[   6   81 -104   64  -23]  Z
[16 51 94 80 75]  B
[55 -1 54 74 63]  F
[ 16  51 -31  19  26]  X
[-28  30 -28 -53 -86]  R
[75 81 94 16 51]  D
[ 6 12 45 51 39]  Q
[  8 -94  63 -41  22]  Y
[10 43 62 37 15]  P
[  10   42   60  -84 -110]  N
tail: [ 16  51 -31  19]
[26]
tail: [10 43]
[62 37 15]
order: [75 80 94 51 16]
B

[ -6   8 -37 -57 -23   5  28  -9  58  17  29 -12]  zuvu
[ -6   8 -37 -57 -23   5  28  -9  58 -13  29 -12]  doz
[ 18  -3   3  30 -23   6  28  11 -21 -10   4   3]  nivi
[-49 -10 -46 -25   5 -22 -33 -16  17  14   8  -3]  lemiz
[-11  11 -39 -50 -31  20  38   1  45   4  32 -11]  tifeb
[ 18  -3   3  30   7 -11  24  11 -21 -10   2   0]  Bek
[ 18  -3   3  30   7 -11  24  17  61  10  21  -5]  malo
tail: [ -9  58 -13]
[ 29 -12]
tail: [28 11]
[-21 -10   4   3]

[ 36  20 -41  77  19 -18 -45  55 -76 -93  67   1 -14 -28  29  -5  21 -89
 -39  95 -58 -39  55 -86  73 -84  74  67 -46  81 -35  47  -9  12  52   2
  31   9 -62  54 -15  31  69  75 -18  24  64   9 -69 -40  49 -58  26  39
  94 -60  90  76 -97]  Begi
[ 95 -17  28  92 -40  77  36  72 -10 -13  84  71  39 -11  20 -33  71  35
 -84 -44 -47 -37  67 -79   1 -35  92   9  58  91 -43  20 -92  34 -17 -55
  26  54   6 -15 -58 -42 -69  37 -27  81  88  32  31  14 -13 -96  65 -65
   9  35  58  87  32]  bukuf
[ 65 -20 -76  86  29 -94 -41 -88 -76  90  -3  19  -1 -68 -41  -8 -92 -69
 -72  70  -7  78  52  -3  63   7  22  29  22 -17   7  26 -27  97  21 -20
  -6 -18  29 -90  55 -28 -52  83  36 -21  64   9 -69 -41  49 -71 -65  62
  84 -42  82  85  38]  Fuvin
[ -7  93 -92 -65 -96  71 -38  52   0  54 -95 -27 -64  64   5 -74  77  22
  68  73  -1 -53  -7  22 -79  43 -30   8 -78   3  86  52 -63  73  55  44
 -71  78 -28 -20  42   9  50   2  43 -73 -46 -67  70  68 -93  91  55  72
 -38 -72  60 -86  66]  Sodi
[ 54 -56  46   1  37  38  48 -63 -93  26  15  25  73  -8 -14 -38 -26 -82
 -24   1  91 -36 -65  30 -90   5 -25  93  65 -11  16  56 -27   4  14 -39
 -50 -67 -74  27  63  75 -84  87  64  85 -65  57  43  72 -55 -23 -71 -61
  -9 -53   2   5 -40]  pazig
[ 32  77  35  84  34 -15 -58 -11 -13  92  58  35  20  20  88  92 -12 -37
 -43 -44  58 -27 -17 -35  65 -79  32   9  95 -47  67 -84  54   9  72 -40
 -92  71 -96 -55 -65 -69 -33  28  81 -42  31  91  71  36  14  26  39 -10
  37  87   1   6 -17]  Bulid
[ 14 -31 -80  76 -11   7  -2   6  46  45  -8 -43   2  66 -55  33 -62 -26
  56 -10 -36  66  27 -60 -32 -33  -6 -80 -69  54   6 -12 -75 -68  55 -25
 -49  81  -5 -87  36  53 -26 -32 -90 -50 -87  23  12 -74 -35 -87  33  58
  -3  34 -31 -49 -35]  kem
[ -7   2 -78  91  73 -38  -7  44  22 -71 -93 -53 -92 -86 -28  55 -20  42
  68 -63   3 -46  43 -27  73  60  22 -64 -67  -1  54   0  43  71 -79 -95
  55  50  86   5  73  70  52 -65  64  93  52  78  68  66  77 -30 -38 -73
 -72 -96   9 -74   8]  tago
[-35 -95  66  39 -22   2 -57 -16 -39  41 -75 -87 -52  -1  30 -95  54 -47
 -88  77 -32  34  73 -13 -22  18 -97 -20  87  83  93  20  68  54 -44  24
  -3  96  71 -25  28 -21 -53  87 -87 -60 -65  40 -88 -45 -46 -29 -29 -48
  22  38 -93 -51  42]  Fozum
[ 42  67  96 -96 -13  46  31  45  15  17  68 -53 -11  91   8 -78 -23  29
 -22  86  82 -97   6  -4  97 -25  51  25 -36 -36  90  11   7  94 -15 -89
 -93 -67 -44 -49 -38  72 -54 -15 -58 -17 -64 -51  41  94  32  58 -55 -84
 -52  46 -95  61 -48]  muzo
tail: [ 64   9 -69 -40  49]
[-58  26  39  94 -60  90  76 -97]
order: [ -6 -32  -3 -25 -90   6  33  45  46  55 -74  56  12  66  81  36 -32 -35
  34 -87 -87  14 -55   6 -12 -80  58 -75  54 -11  -2 -26  -8   7 -33 -87
 -80  -5 -49 -31 -31 -68 -62 -60   2  66 -50  76  27 -10 -69 -26  53 -36
 -35  23 -43 -49  33]
kem
order: [-65   0   9   2 -63 -38  68 -74  73  42 -28  78 -38 -95  22 -27 -67 -78
 -53 -71  50 -79  64 -93  43  60   3  -1  55  43 -46 -92 -30  86  68  54
  44   5 -86  70  71  73 -64 -20  -7  22  52 -96  77  52  91  66 -73  93
 -72  72  55   8  -7]
Sodi
tail: [-69  54]
[  6 -12 -75 -68  55 -25 -49  81  -5 -87  36  53 -26 -32 -90 -50 -87  23
  12 -74 -35 -87  33  58  -3  34 -31 -49 -35]
order: [ 32  87  58  35   9 -65  65 -96 -13  14  31  32  88  81 -27  37 -69 -42
 -58 -15   6  54  26 -55 -17  34 -92  20 -43  91  58   9  92 -35   1 -79
  67 -37 -47 -44 -84  35  71 -33  20 -11  39  71  84 -13 -10  72  36  77
 -40  92  28 -17  95]
bukuf

[-21  33  12 -13 -16  19  18] = Belol
[-35   9  18  -4  10  -6  18] = Bedo
[ -2  11 -13 -18 -21  12  14] = dolo
[-21  34   4  14  16 -24 -17] = Rosen
[-14  24  -8 -23 -25  21  20] = gazif
[-72  40   2  11   5 -32  14] = ligos
[ 64 -49 -79   3  24  24  63] = Roga
[ -4  18 -35   8  -6  18  10] = kilu
[ 17 -19 -42 -20 -23  -5  11] = Libe
[ 12 -15   2  14  15 -11 -17] = baro
tail: [ 24  -8 -23]
[-25  21  20]
order: [ 10   9  -4  18  -6 -35  18]
Bedo
tail: [14 15]
[-11 -17]
tail: [-21  33]
[ 12 -13 -16  19  18]

